Below are the code and all the weights of a small trained network. Each question names an input and a target symbol and asks about switching units off, where a switched-off unit gives its printed mean instead of its output.

import numpy as np


def w(rows, s, z=0):
    codes = np.array(rows[::2]) - 128.0
    scale = np.full(codes.shape[1], s)
    scale[-1] = z or s
    return codes * scale


def f(y):
    return np.maximum(y, 0)


def softmax(a):
    e = np.exp(a - a.max(-1, keepdims=True))
    return e / e.sum(-1, keepdims=True)


def log_softmax(a):
    a = a - a.max(-1, keepdims=True)
    return a - np.log(np.exp(a).sum(-1, keepdims=True))


def net(x, mask):
    ids = ['γδεζθξπσφψ'.index(c) for c in x.split()]
    T = len(ids)
    res = E[ids] + P[:T]
    u = 0
    for l in range(3):
        r = res
        for j in range(2):
            rows = slice(2 * j, 2 * j + 2)
            q, k, v = (r @ M[l][rows].T for M in (Q, K, V))
            z = softmax(np.where(np.tri(T) > 0, q @ k.T / 2**0.5, -1e9)) @ v
            o = O[l][rows]
            res = res + np.where(mask[u + j], z, o[:, -1]) @ o[:, :-1]
        u += 2
        y = f(res @ A[l][:, :-1].T + A[l][:, -1])
        res = res + np.where(mask[u : u + 8], y, B[l][:, -1]) @ B[l][:, :-1]
        u += 8
    return log_softmax(res[-1] @ U[:, :-1].T + U[:, -1])


Q, K, V, O, A, B = {}, {}, {}, {}, {}, {}
E = w([
[115,134,197,48],'γ',
[141,122,181,248],'δ',
[117,141,134,62],'ε',
[126,152,82,217],'ζ',
[150,118,171,103],'θ',
[137,170,119,124],'ξ',
[141,122,215,127],'π',
[99,140,138,160],'σ',
[109,154,238,148],'φ',
[60,206,233,162],'ψ',
],0.011)
P = w([
[158,123,117,124],'0',
[53,4,62,78],'1',
[85,49,78,97],'2',
[117,63,94,110],'3',
[103,130,106,126],'4',
[143,132,116,129],'5',
[166,153,118,139],'6',
[197,162,135,148],'7',
[105,42,68,105],'8',
[107,42,75,110],'9',
[119,90,108,130],'10',
],0.0035)
Q[0] = w([
[111,184,118,86],'L0H0',
[124,141,115,117],'L0H0',
[208,158,4,54],'L0H1',
[76,12,140,138],'L0H1',
],0.017)
K[0] = w([
[55,124,208,210],'L0H0',
[120,126,147,136],'L0H0',
[77,13,145,89],'L0H1',
[241,186,255,157],'L0H1',
],0.014)
V[0] = w([
[162,197,190,67],'L0H0',
[156,176,139,114],'L0H0',
[13,101,151,223],'L0H1',
[75,5,159,154],'L0H1',
],0.0027)
O[0] = w([
[89,71,1,119,210],'L0H0',
[136,94,51,124,135],'L0H0',
[111,206,197,8,254],'L0H1',
[52,56,175,92,182],'L0H1',
],0.0017,0.00064)
A[0] = w([
[85,119,95,51,19],'L0N0',
[139,189,133,5,2],'L0N1',
[70,78,191,111,135],'L0N2',
[106,112,38,144,116],'L0N3',
[179,97,157,95,147],'L0N4',
[156,110,142,121,7],'L0N5',
[191,180,71,139,90],'L0N6',
[199,170,113,75,183],'L0N7',
],0.012,0.0038)
B[0] = w([
[190,124,168,154,153],'L0N0',
[6,137,60,230,195],'L0N1',
[174,216,77,154,253],'L0N2',
[112,213,187,73,158],'L0N3',
[145,198,91,192,200],'L0N4',
[120,133,115,149,128],'L0N5',
[49,148,169,67,149],'L0N6',
[200,75,91,110,200],'L0N7',
],0.015,0.0036)
Q[1] = w([
[114,123,123,169],'L1H0',
[84,63,108,148],'L1H0',
[109,115,192,5],'L1H1',
[84,141,30,39],'L1H1',
],0.025)
K[1] = w([
[165,139,166,136],'L1H0',
[103,154,93,90],'L1H0',
[174,205,172,5],'L1H1',
[196,88,149,115],'L1H1',
],0.026)
V[1] = w([
[251,240,131,2],'L1H0',
[65,62,140,195],'L1H0',
[193,133,160,140],'L1H1',
[55,115,77,111],'L1H1',
],0.007)
O[1] = w([
[255,247,220,86,254],'L1H0',
[74,79,93,145,28],'L1H0',
[159,128,176,87,136],'L1H1',
[87,131,68,184,112],'L1H1',
],0.0066,0.00094)
A[1] = w([
[27,68,197,50,138],'L1N0',
[93,74,140,86,68],'L1N1',
[109,101,132,120,31],'L1N2',
[9,23,158,23,86],'L1N3',
[105,5,170,10,155],'L1N4',
[145,105,137,117,41],'L1N5',
[74,11,197,71,147],'L1N6',
[71,39,142,38,1],'L1N7',
],0.012,0.0051)
B[1] = w([
[195,212,85,234,254],'L1N0',
[151,51,155,192,128],'L1N1',
[195,108,121,97,128],'L1N2',
[50,115,69,254,198],'L1N3',
[152,123,92,198,202],'L1N4',
[141,118,98,139,128],'L1N5',
[198,130,170,70,155],'L1N6',
[167,98,18,142,128],'L1N7',
],0.0089,0.00058)
Q[2] = w([
[252,173,32,208],'L2H0',
[101,5,189,24],'L2H0',
[112,138,173,146],'L2H1',
[150,146,112,145],'L2H1',
],0.019)
K[2] = w([
[189,3,238,247],'L2H0',
[110,245,36,108],'L2H0',
[117,154,139,117],'L2H1',
[128,112,152,143],'L2H1',
],0.023)
V[2] = w([
[118,122,143,152],'L2H0',
[127,157,98,65],'L2H0',
[209,59,102,122],'L2H1',
[168,139,3,42],'L2H1',
],0.021)
O[2] = w([
[86,128,170,134,169],'L2H0',
[218,121,66,104,2],'L2H0',
[55,162,250,162,18],'L2H1',
[154,23,196,238,78],'L2H1',
],0.013,0.0074)
A[2] = w([
[204,63,152,82,117],'L2N0',
[88,125,141,134,127],'L2N1',
[156,71,156,115,119],'L2N2',
[130,103,136,127,94],'L2N3',
[158,4,179,14,105],'L2N4',
[178,177,112,181,14],'L2N5',
[59,152,111,131,2],'L2N6',
[108,94,123,98,211],'L2N7',
],0.012,0.0066)
B[2] = w([
[170,55,201,80,197],'L2N0',
[162,127,109,160,209],'L2N1',
[107,124,86,163,146],'L2N2',
[125,138,104,142,130],'L2N3',
[7,197,153,87,138],'L2N4',
[107,131,161,235,218],'L2N5',
[159,45,204,109,255],'L2N6',
[104,130,92,89,165],'L2N7',
],0.014,0.0078)
U = w([
[107,153,74,200,29],'γ',
[21,184,121,104,254],'δ',
[118,78,77,139,170],'ε',
[174,157,78,63,89],'ζ',
[167,127,176,131,43],'θ',
[100,110,178,44,109],'ξ',
[166,223,194,134,64],'π',
[141,120,64,88,120],'σ',
[167,253,171,109,61],'φ',
[163,241,117,96,59],'ψ',
],0.0064,0.0078)

Each question gives the input, a string of symbols that net reads in full, and the target symbol t.
The units are the heads (2 rows each of Q, K, V and O) and the neurons (one row each of A and B). Each row of codes is followed by its name. A weight is (code - 128) times the scale printed after its matrix; where a second scale follows, it is the last column's (O, A, B and U).
mask holds one flag per unit, layer by layer, with each layer's heads first. A switched-off unit (its flag False) gives its mean, the last column of its rows in O or B, instead of its output. The means were averaged over made-up inputs and are rounded, as every weight is.
A unit's drop is (log p(t) with every unit on - log p(t) with that unit switched off) / (log p(t) with every unit on - log p(t) with every unit switched off).
The circuit of an input: a set's keep is (log p(t) with only the set's units on - log p(t) with every unit switched off) / (log p(t) with every unit on - log p(t) with every unit switched off). Starting from the 12 units with the biggest drops (on a tie, the unit counted first), units are removed one at a time, each time the one whose removal leaves the highest keep (on an exact tie, the one counted first), for as long as the keep stays at least 0.8.
units of the circuit, in order: the units of the circuit, biggest drop first
k most important neurons: the k neurons with the biggest drops, biggest first
heads that matter: for each layer, one digit per head in row order, 1 if its drop is at least 0.15 and else 0, layers parted by /
drop when u is switched off: that unit's drop, to one decimal
input θ ζ ψ σ, target ζ: units of the circuit, in order	[L2H0; L0N7; L2H1]
input θ ψ γ π, target π: units of the circuit, in order	[L0N2; L1H0; L0N1]
input ζ ψ ζ θ ψ, target ζ: heads that matter	00 / 00 / 11
input γ π δ ψ γ δ γ π, target δ: units of the circuit, in order	[L2H0; L1H0]
input ψ ψ ζ ξ, target ξ: heads that matter	00 / 10 / 10
input π φ ξ φ, target φ: units of the circuit, in order	[L0N1; L1H0; L0N2]
input ζ γ γ, target γ: 2 most important neurons	[L2N5; L0N1]
input γ π γ ζ ζ ξ γ γ θ, target θ: 2 most important neurons	[L2N0; L0N2]
input γ ζ π γ ξ γ γ, target ε: units of the circuit, in order	[L2H1; L0N1]
input θ δ γ δ δ δ φ, target ξ: units of the circuit, in order	[L2N6; L2H0; L2H1; L1H0]
input γ ζ ξ, target ξ: 2 most important neurons	[L2N0; L0N3]
input ζ φ γ ψ γ σ θ δ, target δ: heads that matter	00 / 00 / 10
input γ ζ γ, target ε: units of the circuit, in order	[L0N1; L2H1]
input ζ ε φ ξ γ, target γ: 2 most important neurons	[L0N1; L2N5]
input ζ δ δ σ γ σ θ, target δ: most important neuron	[L2N0]
input θ ζ π, target π: 2 most important neurons	[L0N1; L2N5]
input γ φ γ ε, target ε: 2 most important neurons	[L0N1; L0N2]
input θ σ σ ε γ ζ δ θ, target δ: 2 most important neurons	[L2N0; L0N2]
input π ζ ψ, target ψ: most important neuron	[L0N7]
input θ γ θ, target θ: drop when L0N1 is switched off	0.4
input γ θ γ γ ψ γ γ ε, target ε: drop when L2H0 is switched off	0.1
input ζ γ γ ζ, target ζ: drop when L2H0 is switched off	0.2
